Below are the code and all the weights of a small trained network. Each question names an input and a target symbol and asks about switching units off, where a switched-off unit gives its printed mean instead of its output.

import numpy as np


def w(rows, s, z=0):
    codes = np.array(rows[::2]) - 128.0
    scale = np.full(codes.shape[1], s)
    scale[-1] = z or s
    return codes * scale


def norm(h):
    return h / np.sqrt((h * h).mean(-1, keepdims=True) + 1e-5)


def f(y):
    return np.maximum(y, 0)


def softmax(a):
    e = np.exp(a - a.max(-1, keepdims=True))
    return e / e.sum(-1, keepdims=True)


def log_softmax(a):
    a = a - a.max(-1, keepdims=True)
    return a - np.log(np.exp(a).sum(-1, keepdims=True))


def net(x, mask):
    ids = ['βεζμξστψ'.index(c) for c in x.split()]
    T = len(ids)
    res = E[ids] + P[:T]
    u = 0
    for l in range(2):
        r = norm(res)
        for j in range(3):
            rows = slice(2 * j, 2 * j + 2)
            q, k, v = (r @ M[l][rows].T for M in (Q, K, V))
            z = softmax(np.where(np.tri(T) > 0, q @ k.T / 2**0.5, -1e9)) @ v
            o = O[l][rows]
            res = res + np.where(mask[u + j], z, o[:, -1]) @ o[:, :-1]
        u += 3
        y = f(norm(res) @ A[l][:, :-1].T + A[l][:, -1])
        res = res + np.where(mask[u : u + 12], y, B[l][:, -1]) @ B[l][:, :-1]
        u += 12
    return log_softmax(norm(res)[-1] @ U[:, :-1].T + U[:, -1])


Q, K, V, O, A, B = {}, {}, {}, {}, {}, {}
E = w([
[132,114,133,123,163,85,70,157],'β',
[157,121,122,153,207,167,87,178],'ε',
[133,166,141,87,103,110,46,55],'ζ',
[180,113,151,188,165,250,202,72],'μ',
[198,50,205,87,215,99,122,120],'ξ',
[121,173,139,39,106,250,177,81],'σ',
[158,89,175,146,217,68,41,134],'τ',
[128,179,175,16,94,74,93,177],'ψ',
],0.017)
P = w([
[51,150,107,80,157,152,135,145],'0',
[98,109,79,54,136,172,88,99],'1',
[93,231,89,167,88,101,110,87],'2',
[84,110,161,170,94,196,92,162],'3',
[176,90,45,60,116,120,115,108],'4',
[125,251,73,157,102,56,111,77],'5',
[108,129,173,194,101,171,101,176],'6',
[236,98,68,97,88,108,120,156],'7',
],0.014)
Q[0] = w([
[136,118,141,140,79,125,146,137],'0.h0',
[143,117,117,125,131,133,100,98],'0.h0',
[90,161,102,117,78,130,157,128],'0.h1',
[102,136,125,148,90,60,115,118],'0.h1',
[151,116,131,179,158,159,163,60],'0.h2',
[155,119,252,72,127,80,156,77],'0.h2',
],0.017)
K[0] = w([
[109,91,102,82,96,120,167,97],'0.h0',
[172,112,160,142,83,134,137,99],'0.h0',
[47,155,118,98,91,136,170,99],'0.h1',
[94,108,109,110,91,23,72,87],'0.h1',
[135,123,138,173,160,208,221,52],'0.h2',
[160,95,253,82,137,57,165,49],'0.h2',
],0.011)
V[0] = w([
[194,153,135,178,88,65,170,188],'0.h0',
[82,201,182,150,154,107,146,190],'0.h0',
[87,74,171,71,18,124,130,174],'0.h1',
[217,93,78,166,171,153,135,138],'0.h1',
[2,173,130,158,215,217,127,62],'0.h2',
[187,175,203,70,105,117,172,182],'0.h2',
],0.0061)
O[0] = w([
[167,217,67,68,234,60,100,181,1],'0.h0',
[105,112,92,177,153,91,134,180,146],'0.h0',
[160,172,160,139,177,82,130,187,97],'0.h1',
[84,156,134,82,182,201,112,72,105],'0.h1',
[173,81,254,126,77,28,79,247,126],'0.h2',
[119,85,172,217,107,233,72,148,215],'0.h2',
],0.0063,0.0042)
A[0] = w([
[156,132,124,98,90,195,115,193,68],'0.n0',
[103,82,86,92,222,62,78,188,85],'0.n1',
[252,134,130,168,119,68,99,175,62],'0.n2',
[97,89,155,70,182,177,77,147,203],'0.n3',
[159,82,105,100,191,188,118,31,61],'0.n4',
[235,55,151,29,162,125,188,168,10],'0.n5',
[75,166,132,212,102,105,184,43,32],'0.n6',
[149,70,122,104,156,239,194,137,117],'0.n7',
[85,104,75,69,126,196,144,95,48],'0.n8',
[59,73,34,180,72,49,168,141,70],'0.n9',
[171,226,2,137,121,86,126,199,11],'0.n10',
[145,32,124,148,220,132,147,187,254],'0.n11',
],0.0086,0.0039)
B[0] = w([
[145,125,133,151,143,116,121,41,193],'0.n0',
[196,100,128,164,63,159,98,116,177],'0.n1',
[110,87,91,98,230,220,147,113,155],'0.n2',
[77,75,114,155,118,139,149,35,254],'0.n3',
[99,117,98,52,132,134,159,108,221],'0.n4',
[204,151,163,182,119,155,53,233,179],'0.n5',
[163,91,149,214,64,89,181,132,147],'0.n6',
[80,143,109,148,138,67,5,147,214],'0.n7',
[115,118,155,105,121,64,154,50,170],'0.n8',
[116,65,255,151,186,97,173,134,134],'0.n9',
[142,114,203,109,138,115,145,224,169],'0.n10',
[104,232,127,127,10,128,163,130,214],'0.n11',
],0.0083,0.008)
Q[1] = w([
[232,99,81,48,81,64,114,163],'1.h0',
[165,46,108,152,133,85,195,151],'1.h0',
[88,192,169,157,57,87,162,128],'1.h1',
[142,113,153,83,72,198,22,69],'1.h1',
[25,174,165,143,134,172,124,115],'1.h2',
[172,42,7,90,161,50,143,183],'1.h2',
],0.011)
K[1] = w([
[14,57,103,112,83,229,16,148],'1.h0',
[59,23,204,178,53,126,160,183],'1.h0',
[185,244,122,130,146,1,227,151],'1.h1',
[203,211,38,80,72,177,88,62],'1.h1',
[201,187,127,129,204,58,166,138],'1.h2',
[29,46,166,122,90,177,60,172],'1.h2',
],0.0088)
V[1] = w([
[87,90,234,151,105,90,184,9],'1.h0',
[58,215,133,1,41,145,206,202],'1.h0',
[104,104,115,24,129,247,168,174],'1.h1',
[103,153,200,82,55,214,144,75],'1.h1',
[199,161,233,196,140,233,216,139],'1.h2',
[157,244,105,27,118,240,145,85],'1.h2',
],0.0062)
O[1] = w([
[221,177,136,163,205,95,75,170,251],'1.h0',
[134,144,58,89,199,254,154,84,125],'1.h0',
[167,165,35,233,64,140,123,138,114],'1.h1',
[131,68,33,62,129,112,210,209,254],'1.h1',
[129,203,105,52,127,130,163,251,113],'1.h2',
[119,4,101,108,113,26,95,220,104],'1.h2',
],0.0069,0.0075)
A[1] = w([
[99,86,65,117,226,229,189,11,46],'1.n0',
[136,114,125,234,229,47,88,177,76],'1.n1',
[51,139,149,131,152,91,114,74,145],'1.n2',
[60,150,106,125,76,110,189,76,217],'1.n3',
[137,194,46,112,80,89,185,109,254],'1.n4',
[149,210,153,168,103,132,235,71,7],'1.n5',
[115,156,100,90,113,66,142,53,128],'1.n6',
[141,210,148,127,131,110,139,207,117],'1.n7',
[135,67,106,137,142,121,68,103,87],'1.n8',
[115,59,133,102,210,152,166,199,47],'1.n9',
[143,148,160,187,113,161,156,131,94],'1.n10',
[87,72,177,115,223,137,172,70,162],'1.n11',
],0.012,0.0042)
B[1] = w([
[118,64,30,130,107,73,71,16,254],'1.n0',
[117,103,128,102,73,204,117,125,180],'1.n1',
[160,103,138,150,156,103,166,158,175],'1.n2',
[158,117,95,126,170,70,206,166,197],'1.n3',
[127,112,196,125,90,184,144,104,202],'1.n4',
[249,136,82,41,104,137,68,103,149],'1.n5',
[70,102,108,205,120,146,94,153,208],'1.n6',
[64,163,86,127,152,96,131,93,207],'1.n7',
[139,187,142,118,117,197,139,159,220],'1.n8',
[159,88,78,237,216,105,135,209,146],'1.n9',
[140,145,100,75,145,90,130,119,160],'1.n10',
[123,165,102,93,179,131,197,49,180],'1.n11',
],0.013,0.0084)
U = w([
[101,133,167,135,61,204,82,167,175],'β',
[145,114,99,148,206,102,110,238,251],'ε',
[115,139,217,116,201,145,171,118,198],'ζ',
[230,199,115,59,107,91,122,154,30],'μ',
[150,123,187,192,89,2,108,161,101],'ξ',
[80,83,57,121,116,94,122,76,109],'σ',
[103,119,120,94,62,99,250,191,16],'τ',
[17,219,118,116,119,72,105,169,84],'ψ',
],0.0095,0.0017)

Each question gives the input, a string of symbols that net reads in full, and the target symbol t.
The units are the heads (2 rows each of Q, K, V and O) and the neurons (one row each of A and B). Each row of codes is followed by its name. A weight is (code - 128) times the scale printed after its matrix; where a second scale follows, it is the last column's (O, A, B and U).
mask holds one flag per unit, layer by layer, with each layer's heads first. A switched-off unit (its flag False) gives its mean, the last column of its rows in O or B, instead of its output. The means were averaged over made-up inputs and are rounded, as every weight is.
A unit's drop is (log p(t) with every unit on - log p(t) with that unit switched off) / (log p(t) with every unit on - log p(t) with every unit switched off).
The circuit of an input: a set's keep is (log p(t) with only the set's units on - log p(t) with every unit switched off) / (log p(t) with every unit on - log p(t) with every unit switched off). Starting from the 12 units with the biggest drops (on a tie, the unit counted first), units are removed one at a time, each time the one whose removal leaves the highest keep (on an exact tie, the one counted first), for as long as the keep stays at least 0.8.
units of the circuit, in order: the units of the circuit, biggest drop first
unit that matters most: the unit with the biggest drop
k most important neurons: the k neurons with the biggest drops, biggest first
top k neurons in layer l: the k neurons of layer l with the biggest drops, biggest first
which heads matter: for each layer, one digit per head in row order, 1 if its drop is at least 0.15 and else 0, layers parted by /
input σ μ ε μ, target τ: top 3 neurons in layer 0 -> [0.n2; 0.n10; 0.n7]
input ξ β ψ ψ ζ ε ψ, target τ: which heads matter -> 001 / 100
input ψ β ξ ξ β μ τ, target ψ: 3 most important neurons -> [0.n11; 1.n7; 0.n6]
input β ε τ β σ μ ξ, target ψ: which heads matter -> 000 / 001
input σ σ ε, target ε: units of the circuit, in order -> [0.h2; 0.n2; 1.n9]
input σ ξ ξ ψ β τ, target β: units of the circuit, in order -> [1.n1; 1.n0]
input ε σ ε τ, target τ: which heads matter -> 000 / 100
input σ ψ τ ψ ψ, target μ: which heads matter -> 011 / 010
input μ σ ψ ζ μ, target β: units of the circuit, in order -> [0.h2; 0.n7; 1.n3; 1.n0]
input τ μ ξ μ ψ μ, target μ: units of the circuit, in order -> [1.n5]
input ξ ψ μ ψ ξ, target β: which heads matter -> 010 / 000
input ψ β μ μ, target ψ: which heads matter -> 001 / 001
input ε ψ μ ψ τ ξ ψ, target β: units of the circuit, in order -> [0.h2; 1.n0]
input ψ ψ ε ξ, target τ: units of the circuit, in order -> [1.h0; 0.n11; 1.n3; 1.n0]
input ψ ξ μ ξ ψ ε ξ, target τ: 2 most important neurons -> [0.n11; 0.n3]
input ξ σ ψ μ ψ, target β: which heads matter -> 011 / 000
input μ τ β ξ, target μ: which heads matter -> 000 / 001
input ψ ψ τ ε ξ ψ ψ, target σ: unit that matters most -> 0.h2
input ψ ε ψ ψ ψ, target ε: which heads matter -> 010 / 000
input τ ψ τ ξ μ ζ, target ξ: unit that matters most -> 1.h1
input μ β ζ ψ, target ζ: which heads matter -> 000 / 010
input ψ ψ ψ ξ ξ σ ζ, target ε: 3 most important neurons -> [0.n3; 0.n7; 1.n9]
input ζ ε ε μ σ β σ, target μ: 2 most important neurons -> [0.n9; 1.n5]
input ψ ψ ε ξ ψ, target μ: 4 most important neurons -> [0.n11; 1.n6; 1.n0; 0.n10]
input μ σ ε ξ ξ ξ ψ ε, target β: 2 most important neurons -> [0.n1; 1.n3]
input τ σ ε ζ, target τ: which heads matter -> 000 / 100
input ψ ζ μ β, target ψ: unit that matters most -> 1.h2
input μ ζ ξ ξ μ ε, target ε: top 2 neurons in layer 0 -> [0.n10; 0.n2]
